Below is a small trained network, with its code and all its weights. Each question gives an input and a target symbol and asks what happens when units are switched off, that is, made to give their printed mean instead of their output.

import numpy as np


def w(rows, s, z=0):
    codes = np.array(rows[::2]) - 128.0
    scale = np.full(codes.shape[1], s)
    scale[-1] = z or s
    return codes * scale


def norm(h):
    return h / np.sqrt((h * h).mean(-1, keepdims=True) + 1e-5)


def f(y):
    return np.maximum(y, 0)


def softmax(a):
    e = np.exp(a - a.max(-1, keepdims=True))
    return e / e.sum(-1, keepdims=True)


def log_softmax(a):
    a = a - a.max(-1, keepdims=True)
    return a - np.log(np.exp(a).sum(-1, keepdims=True))


def net(x, mask):
    ids = ['Δαβεηθτψω'.index(c) for c in x.split()]
    T = len(ids)
    res = E[ids] + P[:T]
    u = 0
    for l in range(2):
        r = norm(res)
        for j in range(3):
            rows = slice(4 * j, 4 * j + 4)
            q, k, v = (r @ M[l][rows].T for M in (Q, K, V))
            z = softmax(np.where(np.tri(T) > 0, q @ k.T / 4**0.5, -1e9)) @ v
            o = O[l][rows]
            res = res + np.where(mask[u + j], z, o[:, -1]) @ o[:, :-1]
        u += 3
        y = f(norm(res) @ A[l][:, :-1].T + A[l][:, -1])
        res = res + np.where(mask[u : u + 16], y, B[l][:, -1]) @ B[l][:, :-1]
        u += 16
    return log_softmax(norm(res)[-1] @ U[:, :-1].T + U[:, -1])


Q, K, V, O, A, B = {}, {}, {}, {}, {}, {}
E = w([
[186,126,87,103],'Δ',
[155,129,60,179],'α',
[111,251,192,80],'β',
[203,123,122,61],'ε',
[202,106,106,86],'η',
[142,177,66,201],'θ',
[154,162,73,143],'τ',
[186,148,109,81],'ψ',
[181,81,78,118],'ω',
],0.0012)
P = w([
[202,177,94,108],'0',
[54,113,108,122],'1',
[149,249,71,86],'2',
[142,109,166,173],'3',
[158,141,48,72],'4',
[67,87,162,140],'5',
[150,123,40,68],'6',
],0.0018)
Q[0] = w([
[118,130,126,141],'L0H0',
[125,140,124,153],'L0H0',
[123,130,124,136],'L0H0',
[124,132,129,120],'L0H0',
[89,162,139,56],'L0H1',
[162,71,83,224],'L0H1',
[113,63,83,145],'L0H1',
[172,253,183,87],'L0H1',
[151,126,167,125],'L0H2',
[106,130,121,159],'L0H2',
[96,146,115,130],'L0H2',
[174,116,133,108],'L0H2',
],0.0048)
K[0] = w([
[124,99,145,141],'L0H0',
[119,99,118,142],'L0H0',
[106,116,133,139],'L0H0',
[122,143,152,126],'L0H0',
[11,174,199,98],'L0H1',
[228,75,3,158],'L0H1',
[117,81,7,68],'L0H1',
[139,199,244,192],'L0H1',
[160,100,125,181],'L0H2',
[95,167,168,140],'L0H2',
[76,155,118,121],'L0H2',
[173,87,115,119],'L0H2',
],0.0034)
V[0] = w([
[147,84,101,173],'L0H0',
[127,146,126,186],'L0H0',
[86,117,87,151],'L0H0',
[140,105,128,98],'L0H0',
[115,156,114,181],'L0H1',
[73,162,251,107],'L0H1',
[129,125,130,122],'L0H1',
[73,81,53,199],'L0H1',
[171,123,177,96],'L0H2',
[167,84,131,121],'L0H2',
[118,126,107,154],'L0H2',
[127,129,127,130],'L0H2',
],0.0013)
O[0] = w([
[106,82,178,150,83],'L0H0',
[123,113,151,91,102],'L0H0',
[148,103,152,133,104],'L0H0',
[121,130,126,168,136],'L0H0',
[139,102,130,70,126],'L0H1',
[119,11,136,198,2],'L0H1',
[127,128,128,131,128],'L0H1',
[198,154,172,115,37],'L0H1',
[126,176,132,147,127],'L0H2',
[94,135,118,152,111],'L0H2',
[114,102,123,115,120],'L0H2',
[128,127,127,127,128],'L0H2',
],0.0011,0.00053)
A[0] = w([
[83,226,198,121,139],'L0N0',
[170,57,161,170,166],'L0N1',
[107,64,82,155,106],'L0N2',
[139,192,120,126,2],'L0N3',
[45,30,212,149,24],'L0N4',
[149,71,127,24,171],'L0N5',
[156,89,160,96,62],'L0N6',
[113,174,108,164,122],'L0N7',
[128,183,154,141,134],'L0N8',
[51,141,251,110,124],'L0N9',
[27,164,93,121,75],'L0N10',
[90,154,127,240,133],'L0N11',
[104,150,113,151,90],'L0N12',
[139,169,135,87,33],'L0N13',
[157,35,66,178,167],'L0N14',
[121,134,131,116,59],'L0N15',
],0.0016,0.00077)
B[0] = w([
[186,117,25,117,235],'L0N0',
[104,212,119,99,176],'L0N1',
[120,159,197,126,168],'L0N2',
[116,194,95,86,158],'L0N3',
[68,237,172,255,173],'L0N4',
[59,111,141,207,254],'L0N5',
[81,152,103,140,138],'L0N6',
[107,115,117,75,175],'L0N7',
[131,152,96,75,187],'L0N8',
[168,59,55,178,202],'L0N9',
[128,57,194,118,197],'L0N10',
[161,91,158,30,171],'L0N11',
[121,95,136,112,138],'L0N12',
[129,134,145,71,164],'L0N13',
[150,207,153,120,220],'L0N14',
[127,117,140,127,128],'L0N15',
],0.0013,0.00077)
Q[1] = w([
[155,93,104,88],'L1H0',
[105,170,176,163],'L1H0',
[95,147,94,121],'L1H0',
[166,97,150,144],'L1H0',
[138,104,177,153],'L1H1',
[82,131,140,159],'L1H1',
[108,164,91,140],'L1H1',
[102,118,168,175],'L1H1',
[147,82,134,223],'L1H2',
[239,119,133,160],'L1H2',
[255,154,156,128],'L1H2',
[230,121,103,120],'L1H2',
],0.0081)
K[1] = w([
[155,146,73,82],'L1H0',
[102,121,223,186],'L1H0',
[81,110,94,93],'L1H0',
[178,127,135,160],'L1H0',
[87,50,141,155],'L1H1',
[154,111,153,178],'L1H1',
[174,172,155,133],'L1H1',
[130,76,160,174],'L1H1',
[133,18,52,203],'L1H2',
[52,61,26,94],'L1H2',
[2,91,51,55],'L1H2',
[77,105,32,40],'L1H2',
],0.0059)
V[1] = w([
[118,133,173,67],'L1H0',
[5,126,100,144],'L1H0',
[210,172,187,165],'L1H0',
[54,122,210,118],'L1H0',
[127,141,116,60],'L1H1',
[173,184,148,112],'L1H1',
[71,124,112,60],'L1H1',
[161,95,121,181],'L1H1',
[161,96,60,161],'L1H2',
[70,190,100,204],'L1H2',
[106,217,144,98],'L1H2',
[47,209,203,101],'L1H2',
],0.0028)
O[1] = w([
[142,131,91,171,130],'L1H0',
[181,50,161,131,88],'L1H0',
[81,157,72,91,122],'L1H0',
[188,105,77,122,2],'L1H0',
[106,110,123,160,221],'L1H1',
[102,84,131,122,241],'L1H1',
[119,130,136,204,154],'L1H1',
[144,161,106,74,67],'L1H1',
[132,192,141,86,153],'L1H2',
[137,52,196,50,140],'L1H2',
[127,89,174,158,238],'L1H2',
[118,4,143,165,126],'L1H2',
],0.003,0.0015)
A[1] = w([
[72,98,155,172,64],'L1N0',
[184,126,73,191,97],'L1N1',
[153,183,169,155,91],'L1N2',
[117,139,116,66,97],'L1N3',
[83,167,105,110,149],'L1N4',
[144,185,169,67,118],'L1N5',
[101,164,46,201,6],'L1N6',
[118,118,180,118,137],'L1N7',
[185,161,114,55,51],'L1N8',
[237,73,112,93,115],'L1N9',
[110,147,147,200,59],'L1N10',
[154,71,150,101,62],'L1N11',
[249,136,3,111,110],'L1N12',
[117,71,122,115,129],'L1N13',
[113,141,121,166,127],'L1N14',
[135,100,197,160,71],'L1N15',
],0.0036,0.0027)
B[1] = w([
[146,146,94,167,167],'L1N0',
[100,173,119,133,146],'L1N1',
[120,86,144,91,160],'L1N2',
[158,119,142,150,175],'L1N3',
[155,108,144,113,252],'L1N4',
[134,121,68,161,220],'L1N5',
[101,203,252,133,143],'L1N6',
[149,112,108,122,168],'L1N7',
[63,152,162,133,166],'L1N8',
[102,213,130,153,154],'L1N9',
[80,94,93,104,148],'L1N10',
[99,123,110,99,136],'L1N11',
[192,124,45,69,244],'L1N12',
[126,157,146,113,166],'L1N13',
[128,140,131,107,158],'L1N14',
[165,168,150,111,156],'L1N15',
],0.0046,0.002)
U = w([
[221,191,227,176,40],'Δ',
[217,38,47,109,108],'α',
[141,250,62,77,190],'β',
[151,27,190,215,254],'ε',
[21,53,115,54,78],'η',
[175,77,194,11,142],'θ',
[52,189,195,156,111],'τ',
[71,173,211,96,82],'ψ',
[56,135,62,239,45],'ω',
],0.011,0.0026)

Each question gives the input, a string of symbols that net reads in full, and the target symbol t.
The units are the heads (4 rows each of Q, K, V and O) and the neurons (one row each of A and B). Each row of codes is followed by its name. A weight is (code - 128) times the scale printed after its matrix; where a second scale follows, it is the last column's (O, A, B and U).
mask holds one flag per unit, layer by layer, with each layer's heads first. A switched-off unit (its flag False) gives its mean, the last column of its rows in O or B, instead of its output. The means were averaged over made-up inputs and are rounded, as every weight is.
A unit's drop is (log p(t) with every unit on - log p(t) with that unit switched off) / (log p(t) with every unit on - log p(t) with every unit switched off).
The circuit of an input: a set's keep is (log p(t) with only the set's units on - log p(t) with every unit switched off) / (log p(t) with every unit on - log p(t) with every unit switched off). Starting from the 12 units with the biggest drops (on a tie, the unit counted first), units are removed one at a time, each time the one whose removal leaves the highest keep (on an exact tie, the one counted first), for as long as the keep stays at least 0.8.
circuit, biggest first: the units of the circuit, biggest drop first
unit that matters most: the unit with the biggest drop
k most important neurons of layer l: the k neurons of layer l with the biggest drops, biggest first
heads that matter: for each layer, one digit per head in row order, 1 if its drop is at least 0.15 and else 0, layers parted by /
input τ ω ε ψ ε β, target ω: unit that matters most => L0N1
input η θ ε θ, target θ: circuit, biggest first => (L1H2 L1H0 L0N11)
input τ ψ ω α, target ω: circuit, biggest first => (L1N10 L1N4 L0N1)
input α β β θ, target ε: heads that matter => 000 / 001
input ω θ β Δ τ α, target η: heads that matter => 000 / 111
input β η ψ ψ, target ψ: 2 most important neurons of layer 1 => (L1N12 L1N6)
input β β θ ε β α, target τ: heads that matter => 000 / 001
input ω τ ω ω, target Δ: 2 most important neurons of layer 1 => (L1N12 L1N15)
input α τ ψ ε, target Δ: 3 most important neurons of layer 0 => (L0N10 L0N9 L0N5)
input β ψ α τ, target ω: heads that matter => 000 / 101
input ω ε ψ τ, target τ: circuit, biggest first => (L1H0 L1N12)
input β τ ω β Δ α, target ε: circuit, biggest first => (L1H2 L1N12)
input η θ η β, target θ: 3 most important neurons of layer 0 => (L0N0 L0N9 L0N2)
input β ω θ θ, target β: circuit, biggest first => (L1H2)
input β ψ τ ω ε ψ, target β: heads that matter => 000 / 011
input β ψ β ψ, target ω: 4 most important neurons of layer 0 => (L0N0 L0N9 L0N5 L0N11)
input θ ω β ω η τ β, target α: heads that matter => 000 / 001
input β Δ β ψ η ψ, target ω: 3 most important neurons of layer 1 => (L1N12 L1N0 L1N10)
input τ Δ α τ Δ ω, target Δ: heads that matter => 000 / 110
input β ψ ε α ω τ, target α: heads that matter => 000 / 111
input β Δ β τ, target η: heads that matter => 000 / 100
input η α β ψ ω ω, target ω: 3 most important neurons of layer 0 => (L0N1 L0N0 L0N9)
input β β β α θ β ω, target β: circuit, biggest first => (L1N9)
input η ω β α, target β: 4 most important neurons of layer 0 => (L0N4 L0N1 L0N11 L0N10)
input τ τ ε τ, target Δ: 2 most important neurons of layer 0 => (L0N9 L0N0)
input α β α β ψ β β, target η: 2 most important neurons of layer 1 => (L1N12 L1N4)
input ε ε β ω ψ ε, target β: unit that matters most => L1H2
input β β ω Δ ω β, target η: 2 most important neurons of layer 1 => (L1N10 L1N12)
input τ Δ β ψ, target η: heads that matter => 000 / 100
